In the rows, 128 means zero.
Each row of numbers stands for one object and depends on some of the facts below. Use the named rows to name the rest.

How the objects are related:
sibre Π grisiflil; sidrir Π godor; klobri Π godor; bogron Π ravu
mupofor Π fipo; mupofor Π rustal; godor Π mavor; godor Π stugen
stidruk Π trato; teson Π geflor; mebrer Π stugen; flezo Π fipo
flezo Π kaskil; flegan Π brogros; fletraran Π graburar; flufli Π grisiflil
flufli Π legrem; tavo Π todrom; flapo Π geflor; flapo Π pesti
skevolan Π pleskis; vesor Π flogi; vesor Π klobri; dedol Π skolon
mogros Π brefum; tikla Π podrin; dasil Π mavor; fulon Π vesor
fulon Π klobri; giskil Π musur; zogol Π musur; vonetes Π giskil
vonetes Π flogi; vonetes Π venugir; brefum Π rovek; brefum Π stugen
nisur Π keskim; keskim Π solen; rovek Π navezak; fugo Π ravu
fugo Π keskim; guno Π stidruk; togrur Π flezo; mugrun Π mavor
mugrun Π tudra; denobe Π kuzaflo; denobe Π stugen; staple Π pluze
graburar Π fipo; solen Π betrik; solen Π sigrim; vaplo Π venugir
vaplo Π tavo; tudra Π navezak; vavu Π droden; drotristu Π fipo
limezik Π nanom; nosko Π bogron; nosko Π trafime; nosko Π mebrer
pleskis Π bogron; nilotri Π kleru; nilotri Π nisur; musur Π grisiflil
dratobim Π plutom; ritevek Π navezak; ritevek Π skolon; skedam Π dopan
skedam Π musur; klibek Π sidrir; klibek Π beger; brosa Π fugo
vagraba Π navezak; nanom Π pleskis; stonum Π fipo; stonum Π bamok
stonum Π stugen; steflar Π plide; brogros Π dasil; braflatru Π plobrem
braflatru Π trafime; stuskan Π fipo; stuskan Π fletraran; grisiflil Π mavor
sipum Π plutom; sipum Π kletrim; sipum Π skison; zogral Π drotristu
kuzaflo Π sibre; kuzaflo Π dasil; drutruk Π trato; koplidro Π trato
todrom Π betrik; brenor Π ravu; brenor Π beger; pasor Π navezak
pasor Π venugir; trotrer Π rovek; retrek Π fipo; retrek Π baplir
fletuvol Π mupofor; flusil Π giskil; redres Π skedam; rastum Π betrik
rastum Π giskil; rastum Π flegan; flogi Π bogron; plobrem Π tudra
bamok Π navezak; mavor Π navezak; mavor Π stugen; plutom Π dasil
fusol Π mavor; klemu Π zogol; plalubal Π giskil; skison Π navezak
pluze Π sigrim; rustal Π mavor; ruke Π bogron; ruke Π kletrim
mazol Σ fleskor; sibre Σ nanom; klobri Σ ritevek; bogron Σ sefek
vokan Σ stidruk; godor Σ drutruk; ravu Σ podrin; stidruk Σ fipo
mebrer Σ fulon; kletrim Σ kleru; flezo Σ stete; flegan Σ flufli
flufli Σ gakan; dedol Σ viflo; tikla Σ kliskor; fulon Σ trupun
dopan Σ dasil; trafime Σ venugir; podrin Σ vesor; kluklon Σ staple
keskim Σ foplum; rovek Σ ruke; kikagul Σ plalubal; graflu Σ flezo
mugrun Σ dopan; viflo Σ tikla; trato Σ braflatru; stete Σ didrom
dupon Σ pleskis; denobe Σ trafime; staple Σ vaplo; graburar Σ kikagul
solen Σ vokan; nikleze Σ sibre; vaplo Σ rovek; guvo Σ klobri
vitros Σ poso; sigrim Σ navezak; skole Σ zogral; tudra Σ guvo
fovas Σ mogros; drotristu Σ steflar; gakan Σ guno; legrem Σ nelu
pleskis Σ mavor; venugir Σ ravu; beger Σ memak; skedam Σ vitros
brosa Σ rodromer; kliskor Σ kluklon; nanom Σ flegan; stonum Σ skole
steflar Σ mugrun; brogros Σ sipum; braflatru Σ todrom; sipum Σ brenor
kuzaflo Σ zogol; drutruk Σ plobrem; ploki Σ stonum; todrom Σ nikleze
baplir Σ fovas; pupos Σ flusil; brenor Σ legrem; kleru Σ nadru
redres Σ rizo; fipo Σ keskim; mavor Σ baplir; fusol Σ kletrim
rodromer Σ graflu

Named rows:
[121 149 128 128 137 105 123 145 145 134 111 112  99 154 132 146 132 125
 153 132 148 118 159 117 137 112]: rastum
[133 136 142 121 147 109  95 119 128  93 121  74  84 197 124  55  66  99
  92  57 155 128 119 120 213 187]: flegan
[101 125 142 126 137 127 146 120 121 122 120 133 143 133 131 143 126 137
 122 117 119 117 124 123 113 110]: vavu
[134 119 125 147 123 119 116 153 108 134  78 117 147 144 117 136 141 164
 145 121 122 133 114 134 140 116]: retrek
[160 123  91 128 113 127 132 129 135 121 116 140  97 111 132 120 111 147
 148 112 126 149 143 138 123 143]: godor
[169 120  89 121 121 114 121 124 138 131 127 150 124 100 140 119 134 105
 138 127 121 155 129 145 127 126]: mavor
[153 135 116 128 130 116 138 143 146 129 118 123 128 139 136 139 106 129
 148 124 136 122 137 111 132 120]: pasor
[109 112 179 126 126 145 110 131 136  55 159  62 117 165 103  49 103 111
  97  71 146 147 118 109 195 189]: nanom
[138 131 131 129 120 136 137 150 144 103 121 106 132 117 129 134 131 142
 149 131 122 132 136 121 139 123]: klibek
[162 154 161 125 129 228 131 151 151 188  69 112  78 142 155 148  66 180
 100 158 206 110  97 104  46 175]: dedol
[162 127 111 118 127 119 130 137 143 136 132 133 154 123 144 135 123  98
 128 139 125 120 108 114 145 112]: plobrem
[137 130 126 128 118 133 139 145 144 104 114 112 129 117 133 137 130 138
 150 130 116 130 141 123 140 116]: fulon
[112 123 134 132 133 129 142 114 112 121 134 147 122 127 126 129 119 150
 129 103 123 137 142 140  93 126]: ploki
[108 145 183 120 169 123 106 110 107  76 133  69 121 196 130  61  46 119
  65  46 130 112 105 141 200 176]: gakan
[133 121 135 128 124 145 112 135 135  95 192 135 152  89 125 121 167 107
 137 149 129 154 142 157 120 126]: ravu
[107 127 146 127 139 123 137 126 120 136 130 133 159 122 131 139 144 107
 111 143 114 111 108 125 131 102]: fleskor
[113 130 141 134 139 121 109 137 124 132 175 138 132 144 124 129 146 118
 131 142 146 129 141 143 111 118]: kleru
[111 124 142 126 135 128 140 118 118 126 132 135 141 127 130 132 128 130
 118 122 115 123 122 132 115 114]: stikor
[106 127 145 122 139 124 134 121 120 133 131 133 161 125 130 141 143 105
 110 138 110 110 108 125 132 101]: trupun
[107 128 143 125 139 119 135 125 119 128 130 136 162 121 133 143 146 102
 117 141 110 114 110 128 128  92]: nelu

Name these rows:
No name comes twice in this set of rows, the named rows included.
[117 136 153 130 130 133 115 149 140 104 166 108 136 134 120 135 147 135
 144 146 142 131 149 130 124 122]	fugo
[126 133 104 116 125 124 114 120 136 141 133 135  77 109 132 123 143 100
 126 139 131 134 146 148 138 138]	giskil
[106 126 141 128 138 121 150 126 116 125 121 138 145 128 134 145 125 138
 128 115 116 118 130 130 111 100]	steflar
[106 153 189 125 140 227 133 134 136 183  67  96 105 128 141 160 101 168
  79 178 181  90  93 108  68 158]	tikla
[133 128  97 118 124 121 125 119 133 136 121 143  97 102 136 124 139 104
 126 135 114 136 135 145 131 122]	legrem
[120 105 129 122 115 112 108 110 135 106 105  92  63 174 107  49 107  86
 105  63 147 151 117  90 201 193]	sibre
[122 140 135 131 142 109 110 140 131 141 153 130 118 157 128 136 134 115
 137 138 160 123 150 131 120 122]	tavo
[155 100  95 133 111 113  93 130  96 150 134 152 144 115 119 101 160 129
 123 143 112 159  99 175 125 125]	fipo
[119 131 103 116 122 119 126 117 132 140 117 142  85 100 133 130 149 103
 125 136 113 136 141 149 136 123]	dopan
[155 127 100 123 121 126 125 127 134 133 127 139 113 113 135 123 126 117
 131 129 128 131 129 133 132 132]	plutom
[158 130  97 128 116 121 139 133 139 124 103 136 103 122 135 128 103 151
 153 105 128 140 150 128 117 135]	fusol
[124 135 124 127 138 114  91 131 126 149 179 144 107 144 127 123 145  99
 127 147 165 130 146 146 120 134]	betrik
[133 119 134 129 112 154 125 136 138  89 185 124 122  96 118 114 135 145
 138 135 132 160 153 150 109 149]	bogron

The same objects again, as new rows of numbers:
Some objects and their rows:
[123 130 105 132 122 117 110 121 151 159 103 148 153 128 140 142 129 107
 100 116 126 115 136 117 144 126 124 100 111 133 142 140 129 173 138 111
 124 142 116 109 138 133 140]: rastum
[124 120 116 130 124 118 109 122 144 146 116 148 151 156 127 125 116 108
 101 118 110 133 112 122 141 124 128 105 141 138 143 161 131 182 137 121
 152 142 124 112 118 144 134]: nosko
[124 120 106 137 123 120 110 137 144 147 127 164 150 142 128 140 117 108
 113 117  99 116 112 118 145 124 123 102 128 133 144 143 134 161 137 100
 148 144 126 101 123 143 116]: flogi
[120 121 112 131 123 136 112 117 146 148 111 146 149 135 127 158 133 107
  98 115 104 143 109 115 144 118 154 127 137 140 157 132 128 124 136 142
 181 139 121 125 117 144 133]: mogros
[149 126 157 128 121 113 110 116 140 147 120 146 163 129 126 205 114 106
  99 119 100 114 129 129 142 129 124  96 101 128 158 142 135 156 184  94
 125 142 117 105 174 120 116]: flegan
[120 130 104 129 120 122 110 120 155 147 104 149 150 127 129 158 130 109
 100 114 115 115 142 120 144 118 123 101 127 129 142 134 128 161 138 108
 136 139 118 122 140 136 130]: plalubal
[121 119 105 131 125 116 111 127 145 155 111 147 154 126 130 128 120 108
 104 119 123 120 125 138 142 151 123  99 125 133 142 131 128 160 137 115
 124 144 123 123 119 129 149]: nilotri
[120 135 105 131 121 125 113 123 148 145 121 171 150 126 127 154 125 109
 106 117 100 115 121 118 146 114 140 123 110 133 142 136 139 148 139  96
 152 142 118  84 134 134 116]: grisiflil
[119 120 111 129 122 137 112 115 146 151 112 149 161 127 126 141 140 109
  97 118 118 115 111 133 145 116 154 135 140 136 142 146 137 171 138 104
 151 141 118  88 118 119 127]: fletuvol
[122 121 116 129 122 121 109 117 143 149 100 149 152 126 128 141 117 108
  98 117  96 136 114 122 143 117 153 129 112 148 141 141 128 140 136 113
 149 140 117  92 131 140 124]: vagraba
[121 121 104 129 125 121 109 119 154 148 109 149 152 136 130 125 117 111
 100 116 107 139 111 120 140 118 139 124 122 143 142 146 128 161 136 120
 153 139 118 102 129 146 137]: sipum
[121 125 110 129 125 123 110 118 146 147 106 149 152 127 127 138 118 110
 100 118 102 127 116 119 142 116 144 115 117 135 142 142 129 154 136 113
 146 140 119  99 131 140 123]: dratobim
[120 120 105 140 124 115 116 131 145 157 116 147 151 124 127 140 117 109
 104 116 112 116 130 137 145 148 122  99 114 133 143 130 130 138 137 105
 123 143 118 111 126 130 135]: pluze
[117 119 104 131 123 179 113 118 144 148 159 147 151 126 128 125 115 121
  99 150 136 128 111 117 146 116 131 100 121 132 142 126 150 134 135 124
 139 141 120  89 121 133 131]: stidruk
[122 119 106 130 123 123 109 122 150 146 119 148 153 145 129 127 120 109
 101 115 118 124 112 118 142 118 126 103 135 132 144 153 136 181 137 114
 150 144 125 110 121 140 131]: fulon
[123 120 115 140 124 130 111 130 142 146 129 174 151 127 125 156 115 107
 112 118  92 116 112 120 145 117 154 138 124 148 144 134 129 125 141  93
 167 142 120  80 122 139 114]: stugen
[120 142 153 129 125 149 111 139 143 142 100 148 152 123 146 122 125 109
 103 119 127 125 139 123 153 114 148  98 101 132 136 135 128 128 133  98
 121 173 120  94 113 115 116]: kliskor
[117 119 114 130 123 145 127 120 143 149 125 157 165 127 125 148 136 106
 102 120 108 115 111 139 147 120 156 128 140 138 145 133 140 149 137  97
 153 143 121  84 117 117 119]: kaskil
[120 161 104 149 127 153 134 120 149 149 117 149 151 127 127 139 129 109
 102 117 143 145 111 129 141 117 127 115 105 131 164 127 134 140 140 118
 163 143 134 124 117 120 134]: rodromer
[123 121 111 129 122 152 130 118 148 147 112 151 150 127 126 146 123 108
 101 119 109 119 125 121 146 123 137 101 131 132 142 131 127 130 133 112
 140 144 121 133 123 128 131]: poso

Name these rows:
No name comes twice in this set of rows, the named rows included.
[120 121 108 135 127 117 109 120 145 148 124 150 155 127 126 128 117 110
 107 117  96 130 110 126 140 115 154 150 102 153 144 136 133 137 140 101
 157 141 119  79 126 142 117]	tudra
[148 120 128 131 134 131 124 128 139 145 137 147 147 126 127 161 118 128
 102 242 103 114 113 137 175 115 184  99 100 129 188 129 185 224 172 121
 120 166 164  79 166 165 116]	trato
[141 173 152 128 125 178 108 156 141 149  97 145 148 136 128 122 115 115
 104 112  97 112 113 120 173 116 121  99 145 146 143 212 127 127 135 156
 121 146 109 168 117 119 114]	ruke
[148 140 173 125 120 114 110 114 141 144 120 149 175 149 129 199 113 107
  98 118 119 112 118 121 140 115 123  99  99 128 157 157 143 162 176  91
 138 138 113 116 167 119 116]	flufli
[121 128 105 131 121 117 109 122 153 147 108 147 150 132 137 138 123 109
 100 115 121 121 124 119 142 119 123 100 120 131 143 152 130 181 138 113
 133 140 117 110 133 139 137]	vonetes
[121 182 154 131 128 179 109 148 138 158  99 148 151 123 128 123 117 126
 110 116  93 114 112 131 172 112 139 110 109 165 143 194 126 122 136 138
 122 144 108 122 116 118 112]	rovek
[164 121 144 128 126 116 131 117 141 146 103 147 150 127 127 180 139 110
 102 191  97 116 124 145 146 117 175 100 100 127 184 133 161 207 149 116
 122 155 147 121 160 154 118]	nikleze
[117 120 105 131 124 133 112 124 144 146 124 173 152 127 126 144 116 109
 107 115  95 122 114 119 143 115 147 149 126 146 143 136 133 142 137  95
 170 141 118  78 137 144 117]	mavor
[119 119 118 131 124 132 114 126 143 148 114 162 148 127 123 170 116 105
 117 117  91 125 117 121 152 117 164 125 118 151 148 131 129 120 137  95
 166 141 117  81 136 145 114]	navezak
[121 123 105 135 125 118 111 126 144 155 110 147 152 124 128 146 116 108
 103 117 103 115 133 124 144 136 127 101 106 131 143 132 130 140 138 102
 125 142 117 103 135 136 127]	tavo
[140 129 187 125 121 117 111 114 142 145 132 148 187 146 127 192 112 105
  97 139 114 113 113 134 139 132 122  98 100 125 162 131 141 124 164  92
 130 143 116 133 156 116 116]	gakan

